Each row has a class, written after it.
[ 40 -13 -20  -7 -14 -35  -7   3  -5  -8   1  -6  -6 -11  20 -17 -16  -5
  20  -2  20 -17  35  -2   8   8 -11 -38  15 -22  -7   9 -17 -15   5  -6
  15  14 -12  -7   4 -26  17]
K_89
[  3  43 -28  20  13 -22 -74 -23   4  36   5  54 -19  20  27  36 -34 -29
  -2 -37  12  76  -2  14  12 -50 -42 -30  53  21  10 -33  -3 -21  73 -23
  -6   9   5   6 -52  28 -14]
K_444
[ 11 -16  -2  11  -8 -23  -7  19  12  -1  -3  12 -18   8  -5  24  15 -25
 -32   7 -23  39  -5  18  -3  -3   8   8  -6 -32  13   8   3 -18   6 -29
   4   1  -7 -10 -15  14  -8]
K_444
[  9 -21  31 -11 -81 -28   7  24 -10 -12 -32  -3 -74   6  40  64   5 -21
  -8  28 -38  28 -32  14 -52  17  15   4  37   5 -34 -24 -50 -16  -1  60
  31  82  14 -27  44   2  10]
K_89
[ 24  -2 -24   8  46 -48 -19  -1   0 -21  16  34  -4 -48  10  31  22   7
 -50  13  46  27 -18 -13  37  34  -2  -3   8  -7   0  43  35  -5 -35 -35
 -48  35  -4  -8 -11 -46 -13]
K_241
[ 41 -39  14   3  38 -20  -7  -7 -47 -30  35  -4 -11 -34 -28 -54   7 -10
 -38 -17 -10   4 -18 -15 -23  15 -19  29  14   0 -37 -50  17   5 -18 -40
 -10  -9   5 -13  21  15 -55]
K_300
[  3 -40  -8   2   9 -22  -1  -2 -13   7   4  15  -9 -24 -32 -14 -11  11
 -24  10 -23  18  -2  -4  -4  45  16  13  -3 -15  15 -22  36 -10   5  -7
 -22   8 -10 -36  23 -16  16]
K_301
[ 30  16  40  32 -20 -26 -39  10   2  38  10  32 -14   7   2  14  28   4
 -41 -34 -44  46 -27 -10  -9  24  33 -24  39 -33  -2  32  19   9  -8 -41
 -26  19 -33  11  26  25 -27]
K_655
[ 24 -57 -21  -4  14 -30  -5 -15 -34  19  10  73   8  -1 -37 -23 -25  14
 -32  -3 -19  38  -2 -27  -6  47 -29  -3  -2  39  13 -43  35 -10   1 -22
 -26  -9  -4 -29  38  -3  -7]
K_301
[ 19  -5  20  -3  20 -20  18 -12  16 -35  17  33 -11  -8 -22 -19   8   2
   1 -17  -6  14   4   1 -21  22  -2  -6 -13  16  16 -22  24  12  27  13
 -33  28  17   5  22  -3  10]
K_719
[ 14   3   0   9  -7  -3   2  20   8   0 -15  17   1  17  21  34 -11  10
  16   7   3   3  17   5  16  -3  -4  19 -19   3  -1  37   3   3  11 -10
  -2   7 -30 -21 -16   3   3]
K_664
[ 41  -6  -7 -15  14 -13  10   7 -15  -9  14   8  21 -17 -45  -3   7 -22
  -7  12  -8 -23   2 -11 -16 -25  13  27 -14  -6 -27 -35  18  -2 -12 -25
   5   2  -6 -15  -1   9   9]
K_241
[-11   5  -3 -10 -23 -13 -24  18 -10   1   1   0   4   6  32  28   8  17
   0  -2   9 -15  11  -1  11   9  12  12  18 -14 -17   2  13 -16 -10 -16
  12 -10  -8  -6  -6   5 -11]
K_854
[ 14 -45  22  -1  11  -5  23  -3  -9  -9  -5 -19 -25 -31 -38 -12   6   8
 -39  11 -11   0  -5  -6   5  19  11  23 -20 -31   7 -21  29  16  -2 -12
 -24  33  15 -27  12  -4   0]
K_655
[  7 -15   0  -9 -46 -32 -19  -1  14  15  13 -15  -2  -4  27  32   7   4
  20 -16  22  10   3  -9  -8   6 -42  12  23  10  11   2  -7 -19 -23   3
   0  -8   0 -24  -1   1   0]
K_300
[ 34 -16 -26  15  36 -12  36 -35  -1 -31  20   2   8  -4 -29 -66  -4 -17
  -5  -1 -17  26  -2  -3   0  29 -50   8 -31  -3   0  41  28  12  14 -39
 -26 -17  -3  -9  29  -9 -19]
K_664
[ 23   2 -31 -27  18 -19 -17 -40  24 -57  15  25  11 -15 -19   2  53  -2
   9  -5  19  26   9  12  -1  41  14 -12 -10   7   1  16  27  25  13 -30
 -53  45  28  12  10 -27   7]
K_241
[ 25 -28 -28  27  10 -35  -5  13  28 -10   5  42  17  13 -20   5  -2  26
 -34  21  12  33  -6  41  21  72 -37   9 -16  -9  44  40  60  10  16 -36
 -38   7 -14  -2 -11 -27   6]
K_301
[  4 -86 -30  -5  53 -45   4 -17  -5 -24   7  11 -43 -29  -5 -67  -2  30
 -19  18  -9  41  12  31  14  55 -54 -21 -51  -7  45  13  22   0 -38 -26
 -11 -36   4 -30   4 -16 -22]
K_444
[ 53 -43  35  15  72  -8  49  49  12  -3  -7  34 -58 -10 -23 -10  59 -18
 -60 -24 -14  55 -36  33   0 -30 -13 109 -90   5  11  75  70  61  47  21
 -79  51  40  -3  28  23   8]
K_444
[ 17   2   8   2  16  -2 -17  39  -8  -5 -25  43  13  21   0  28   6  -2
 -20  25 -20   3 -17  22  26   1 -28   4 -27   3   6  13  22  10 -11 -34
  33  -8 -46  -3 -34   8   7]
K_241
[ 29 -24  15   0  35 -27  19  10  11 -37  11  -5  22 -16 -12 -29   2   8
 -11  14   4   0  -5 -12 -14  30 -14  10 -16  -7  -1  28  13  13  -3 -21
 -36  13 -17 -14  25  -3 -22]
K_664
[ -3   5   2   6 -14  -5 -52  29 -44  31  -9  24  -3   7  15  43 -24 -16
 -60  23  11  -1  -3   8   9  22  44   2  74  -7  -6 -24  -3 -36  32 -14
   7  27 -52  -4 -30 -16 -17]
K_301
[ 33 -27   0  56  55 -39 -32  14  26  -6 -55 -22 -49   2 -20  -9  24  53
 -29  51   1  37  15 100  52  82 -87  25 -20  40  29  36   5  27 -16  -1
 -23 -40   0   9   6  11  -7]
K_89
[ -3 -34  -3  -3  26 -23  19  -8   7 -20   7  24   5 -22 -44 -17   3 -13
  -6  12   3  25   9   7 -16  37   5  19  -6 -14  42 -27  21  -6   2  -9
 -39   5  33 -30  31 -27  -5]
K_301
[ 11  32 -30  32  27 -25 -24 -19   9  -1  37  56  18  -2 -56   9 -64   6
 -52  -6   6  45   0 -11  27  96 -22 -42  12   0  19  -2  21  16   3 -40
 -93 -25 -16 -20  19   2  -3]
K_301
[ 12 -42  24   0  21 -28  10  -6 -16 -21   3  11  -3 -17 -29 -28   3  24
 -14   9  -7  19  -4 -12  12  37 -13  17 -27 -19  -4 -21  35  14   1 -23
 -16  -9  16 -30  26   2 -10]
K_854
[ -6 -66 -16   5   7 -32  -7 -10 -20 -26  22  -9  14 -10 -12 -38   6  29
  -9 -13 -27 -13  -1  11  -4  51 -17   5 -26 -37  26 -14  66  -2  16  -2
  16 -18   5 -20  29 -38 -26]
K_301
[  0 -21 -20  11  16 -32  -4 -10  -5   2 -24 -27  -8 -25 -27  18  10  29
 -31  13   4  18  12  14  26  20 -13  -1  -4  -1   3 -13  26  12 -11   3
  -8   6  15 -35 -10  -6   2]
K_89
[ 15  12  -2 -13 -16 -12   0  -7  16  -4   8  55  -5  16   8  17   0   8
  -4 -26  12  -2  12  26   6  -2 -20  -7 -11  25  26 -19  21 -13  31  -6
   0   5  16  17  -3  -6   1]
K_719
[ -6  26  29   1 -10  -2 -15   3  10   1   6  13 -11  -2  19  23  18  -3
 -18 -20  13   2   3  28  -3  -1  -1  -3  13   6   1 -14  12 -10  25  -5
   1  15  -7  -1 -12 -12  -7]
K_719
[-17 -14   7  10  -8 -35 -24  25  -9   8  -3  30 -15  -3  11  20 -12 -19
 -29  15 -23  42 -24   7 -24  49  -7 -16  43 -24  58  -5  16 -21  10   2
   2 -15 -25 -26  37  -8 -22]
K_301
[ 17 -13  65  25  23 -37  22  16 -28 -10  -1  71  -8 -12 -49 -20  31  11
 -44  -2 -10  12 -22   1   7  36  17  21 -14 -16  15 -19  68  25 -26 -68
   4 -21 -15 -31  10  36 -20]
K_719
[ 27  12  -2  22  15 -33 -33   6  -8 -30  32 -31  47   6   6 -16 -13  13
 -15 -25 -47 -10 -11 -47  -9  -3  -1 -21  62 -42 -52  17  40  10  -1 -76
   7   7 -68  11 -15  35 -35]
K_664
[ 18 -47 -32 -10  24  -4  13   8  -1 -30   4  21 -32  -1  -7 -12  31  -1
 -25   4   3   5  -3  25   8  13 -17  45 -65   5  26  -9  37  14  17  19
 -12  -1  28  -4  -3 -11  -8]
K_444
[-14 -23   8 -60  53   2  20  26   0 -42  16  -7  38 -18 -16 -51  40  42
 -28   6 -19 -64 -10  -9 -20  43  82 -26  -9 -52  41 -39  95   9 -22 -14
   4 -53 -31  35  17   4 -25]
K_854
[ 24 -57  43  28 -47 -36  26   0  18  36  -3  23 -29  27 -15  -7  56  33
  -1 -20 -49  10 -43  39 -15  69 -30  32 -60  -2   9 -13  77  45 -25   6
   0  -4  -8 -42  44  12  13]
K_655
[ 64  17  21  -2 -36 -25 -26  23  17   3   6  29 -24   1  24  23   1  -6
   2  -7  26  -6  16   8  -9 -10   1   3  24 -18  12 -16 -31   5  -3   1
 -21  36  12  -5   9 -10  -5]
K_655
[ -7  13 -11  -7  26  -3 -55  22   9  -7  -7 -19 -20 -16  44   9   1  -8
   5  -3  16   2   9  38  -9 -31   0   0 -16 -20  40  -3  10 -41  59  47
  25 -13  -3   2 -30  -9  -2]
K_444
[ 38  -3   1  -5 -34 -21  -2  -3  -2  -5   2  16  -2   2  14  37  -7   9
  -8  -3  20   7  -2   3  14  20 -27  -2  11  18  -6  -4  -1   5 -19  -4
  -7  -1  -8 -25 -10 -10   7]
K_300
[-26 -31  25   2  39 -58  -2 -11   8  -5 -22 -18  26 -24 -42 -15  38 -10
 -25  -6 -32  19 -10 -27   7  80  41 -51  22 -35  27 -56  46   1   8  -8
 -14  21 -29 -27  17 -13  12]
K_89
[ 10  -1  -6  30  -8 -24 -37  25   0  16  16  46  -2  -7  16  23 -15 -10
 -29   9  -3  13  -6  -2  -1  51 -16  -1  61   6  19  27   6 -21   2 -31
 -13 -12 -41   4  22 -12 -19]
K_301
[ 19 -30   1  43  53 -28  -4 -31   9 -34  10  -4 -11 -17  -7 -36 -12  75
  23  -1 -17  53   8  14 -11  61 -49   0 -39  41  -5  95  48  30  14  16
 -44   5   1  -6  26  14 -32]
K_664
[ 21  55  31  17 -21 -26 -35  17  31  34   1 -17 -24   0  17  64 -10 -57
  14 -22   8  49  22  27 -53 -23  -8 -36  75  -1  17  -9 -35  -4  37  35
 -20   9  -7 -44  28  20  -2]
K_89
[ 54 -90   4 -23 -11 -11  13 -37 -19 -51  42  -5 -45 -31 -40 -40  27  30
   4 -35 -48 -42  -7 -14 -11  35 -23  60 -37  11  -4 -89  50  21   5  11
  11 -33  53  -6  80   4 -32]
K_300
[ 29 -27  -9  -3  28 -45  -6   0  -4 -14  16  10 -17 -33 -22 -48   5  -9
 -35   4 -11  30  -4   3   3  14 -29   5 -12 -37  26  -4  35   3   4 -48
  -3 -17  -2 -24  -3  10 -15]
K_444
[-33   1 -14  13 -10   9 -19   6 -13   5  -5 -53 -17   4  19   8  -1 -13
  -6  -9  -5 -29   1  24   4 -24  19  10  -1 -42   4  38  -5 -19   4  -3
   7   9   3   9 -16   9  -3]
K_655
[ 51  -3   2  19  16 -32  14  -9  -6 -32   9   1  -6 -37 -39   3   3  -8
 -16  -3   7  16 -13 -15  -1  -5  -8  41  -6   8 -10  11  -5  25 -14   1
 -51   7  33 -27  27  13  11]
K_300
[ 42  -1 -20  -3   1 -16 -33   8  35  26  10  33 -22   4   2  14 -31   2
   6 -27 -17  45  22   6 -15  -8 -29 -47  24  20  -6 -20 -22  23  35 -14
 -42  31 -23  -7  12  20  22]
K_89
[-22  -8   0   1 -19  -4 -17   1  -2 -17   1 -10 -16  21  32  27   0 -10
  33  -5  23  -7  17  24   6 -20 -16  27  -9 -12  24  20 -11 -16  26  29
  10   1  41  -9  -4 -13 -15]
K_854
[-28 -23  22 -16 -15  -7 -40  18  23  10 -21  12 -51 -14  22  72  21  24
  -6  -6  -6  23   3  19 -16   8  -5  13  23   4  81 -32  25  -9   0  14
   1  -8  36 -18  29  26 -39]
K_655
[ 39 -65  14  12  23 -54  24   1 -10 -38  23  35 -20 -27 -35 -67  17  39
 -11  -5 -17   5   1  -2   1  42 -21  16 -43 -24   8 -17  52  29  -5 -43
  -3   5   0 -17  23   2  -7]
K_719
[-23 -33 -37   3  49  -1 -17 -27  -9 -11   2   5 -10 -33 -42 -12 -16  16
 -32   8 -15  49  10  20  -3  47   0   0   0   0  33 -13  57 -23  22 -26
 -34 -18  17 -21  19  -5  -7]
K_301
[-18 -37  -8 -11 -12 -18 -21 -11  -8  10  15  -4  11   1  10 -16   4  16
  -3 -13   2 -10  -8 -17  22   5 -29   9  -2 -18   0   0  30 -11  15 -35
   8  -9  -3  -5  -2  -1  -5]
K_854
[ 60 -19  31   9  20 -13  14 -29  10  -4  42  48 -62 -34 -39 -72  25 -17
 -32 -12 -40  67   3   1 -33  51  12 -10  21  -5 -29 -36   6   3 -11 -65
 -47  31 -20  -2  38  -7  -8]
K_719
[ 57  -1  46 -14   9 -34 -21  71  -5   9   3  44 -19  19  14  68   0 -12
 -45 -13  -2 -17  12   2 -14 -32  72   9  46 -10 -38 -80 -16   1 -29 -20
 -21  20 -30 -12 -18  37 -22]
K_444
[ 12 -11  16  16  26 -44 -57  35  -1   1  38  44  -1 -14  19   3 -16  -2
 -18 -19 -24 -77 -25   2 -17   8  66  -5  56 -19 -18 -82 -23  -6  22 -43
   0  -7 -60  24  26  22 -67]
K_664
[ 26  12  35  17  13 -47 -37 -10   1   8  -5  53   2   0 -18  -5   0 -24
  22  -2 -23  62  -8 -18  11  10 -33 -14  17  -1  21  29   2   9  26 -34
  -3  33 -20 -11  -8  14   9]
K_241
[ 83  -8  34  39 -33 -57 -23  34 -42 -31  30  72   0  55  -9 -51 -45 -38
  58 -72 -50   4  -2 -10 -37 -20 -69  17 -61 -59   8 -22  34  45  44 -22
  36   6   9 -61  34  67  -8]
K_655
[ 15 -56  11  17  58 -20  22  -5  -1 -25 -11 -18  17 -15 -48 -30  -8  22
 -12  17 -23  31  -2 -20  14   6  -8  22 -38 -28  -7   3  49  10   8 -51
 -19  19 -23 -39 -17  12   2]
K_664
[ -1   8   3   0  -1 -15 -28  -4 -15   5   7  31 -22   2  14  37 -14 -29
  -1   1 -10  31 -16  -8  -5 -20  -1 -12  34   4 -11  14 -11 -20   1 -18
   6  34 -10   2 -13   8 -10]
K_241
[ 24   2   7  14   3 -20 -64  -2 -14  27   9   3 -18  -2  45  21  30  -1
 -12 -34  13  19  14   5   5  -8  13  -5  35  11 -22  17  15 -29  30   0
   2  -6 -23   9  -7  -1 -19]
K_444
[ 27  39  -4  -3 -36  -9  42  27  23 -27  -3  20  28   6  -4  17  -6  -6
 -10  30  14  -6  11  18  25  33   8 -10 -48 -62  -1  32   2   8 -45 -35
  -6 -26 -13 -41  -9 -28  33]
K_854
[  2 -56  30  -7  34 -16 -16   0 -20  11  11  15 -12 -42 -44  -4   8  16
 -47   2 -19   5  -5   4 -23  35  40  13  19 -12  32 -66  60 -10   6 -15
 -20 -21  -4 -44  43  -7 -27]
K_301
[ 29  18   8 -19  46   3  40  11  50 -49  15 -13  29 -24 -26 -14   8  33
 -23  -3  11  -4  13  40 -46   5 -16 -29 -37  31  33  68  38  25  22  19
 -63 -27  13  29  50  11  13]
K_719
[ 17  11  19  16   7 -29 -24  12   0 -11   4  21  10   8  21  14  -2   7
  -6 -17  -9   1 -13   0   1   5   4   2  17 -11 -11  26  18  10  20 -36
  -8   6 -30  -4   9  21 -30]
K_664
[ 12 -29  10   3  19 -37  38 -23 -19 -10   9   7 -29 -37 -45 -50  -4  -8
 -28   3 -19  30  -4 -10   0   9 -13   7   2 -22  12 -16  43   5  14 -42
  -3  10   4 -28  10   9  13]
K_719
[  6   7  -3  19  -7 -47 -11  -1  14  -7  19  33 -10  -2  -6   4 -12  -8
  14 -25 -17  15   0 -14 -13 -17  -7 -13  38 -11  33 -14  13   2  45 -12
   1  11   0  13   9  24   5]
K_719
[ -4  23  42  12  20 -35  -1  17  -5 -11 -32 -14  24   8  -3  35  21  11
 -36  13  11  -6  -5  45  27  43  -9  24   1  -4  15   2  62 -12  -5   8
   6 -35  10 -21  -5   3 -17]
K_854
[ 89 -22 -87 -25 -42 -16  50 -43  43   8  68  67 -17  35 -10 -66 -64  52
  -4 -34 -36  59 -19  26 -15  68 -57 -67 -60   9 -52  18  47  23   8 -51
 -55  25 -31  41  -4   0  43]
K_300
[114 -44   0  14 -38  42 -25  28  60  33  48 100 -22  34 -32  26   5  18
  -4 -15  -4  48  31 -15 -33  37 -56   8 -81  49  26 -10  -9  -9 -49 -24
 -70 -16 -20 -25  43   2   6]
K_655
[  8 -25  55 -41 -38  -8  29  18  50 -10  -2  55  22  16   1  94  27  39
 -42   5   6  30 -10 -15 -14  98  50 -30  20   9 -25 -91  27   0 -58  -4
 -60  59 -10 -29  19 -59   4]
K_301
[ 70  -3  -1  40 -29 -51 -27  23  38 -16  49 -32  77  35  24  -3  42  28
  71 -69 -14 -63  23 -37 -32 -46   8  27 -20   5 -87 104 -36  65 -27  -7
 -69  25 -38   3  43  22  24]
K_664
[ 14   2  -9 -16  14 -22  16  19  29 -19  15 -23  37  14  -1  -3  -5  -1
  28  -9  22 -35  22   4 -17 -37  -5  19  -9 -25  18  14   5   4  -9 -25
 -22 -16   1  -4  -5  20 -16]
K_664
[ 29 -33   7  -9  25 -12  16 -16  -3 -32  10 -10   8 -12 -30 -26   1  35
  -9   4   2  -9  14  -8   9  37 -18  34 -42   4 -17 -11  38   7  -9 -25
 -24  -6  10 -23  15   2 -25]
K_664
[ 66 -12  44  12 -15 -37   7 -13 -24 -35   8   9   0 -22 -18  17 -26   5
 -14 -22 -16  18  -7 -17   3  20   2  -3 -25   0 -33  12   0  29  22  31
 -33  55   3 -59  20 -15  23]
K_300
[ 11 -38 -18 -17  22  -5  13   2 -26 -45  26  14   6 -17 -22 -28  -8 -17
   0  -7  -8   0  14 -25 -25  -8   2  32 -24 -17  -1   1  46 -24   5 -27
  -3   9  30 -25  14  13 -13]
K_854
[ 19 -50  25   8  29 -27  22  17  -1 -11 -19  34  -4 -18 -53  -2   8  19
 -51  29 -28  42 -20  23  -6  59  27  20 -26 -19  11  -9  55   8 -23 -32
 -43  21 -11 -49  20  -7  24]
K_301
[ 31 -21  18 -17  22 -32  14  -8  27 -42  28  -4  11 -23 -25 -23  22  -1
   3   4 -29  17  -6  -7 -24  48 -11 -22 -22 -24   0  17  33  11 -34 -22
 -23  19 -14 -14  24 -18   8]
K_241
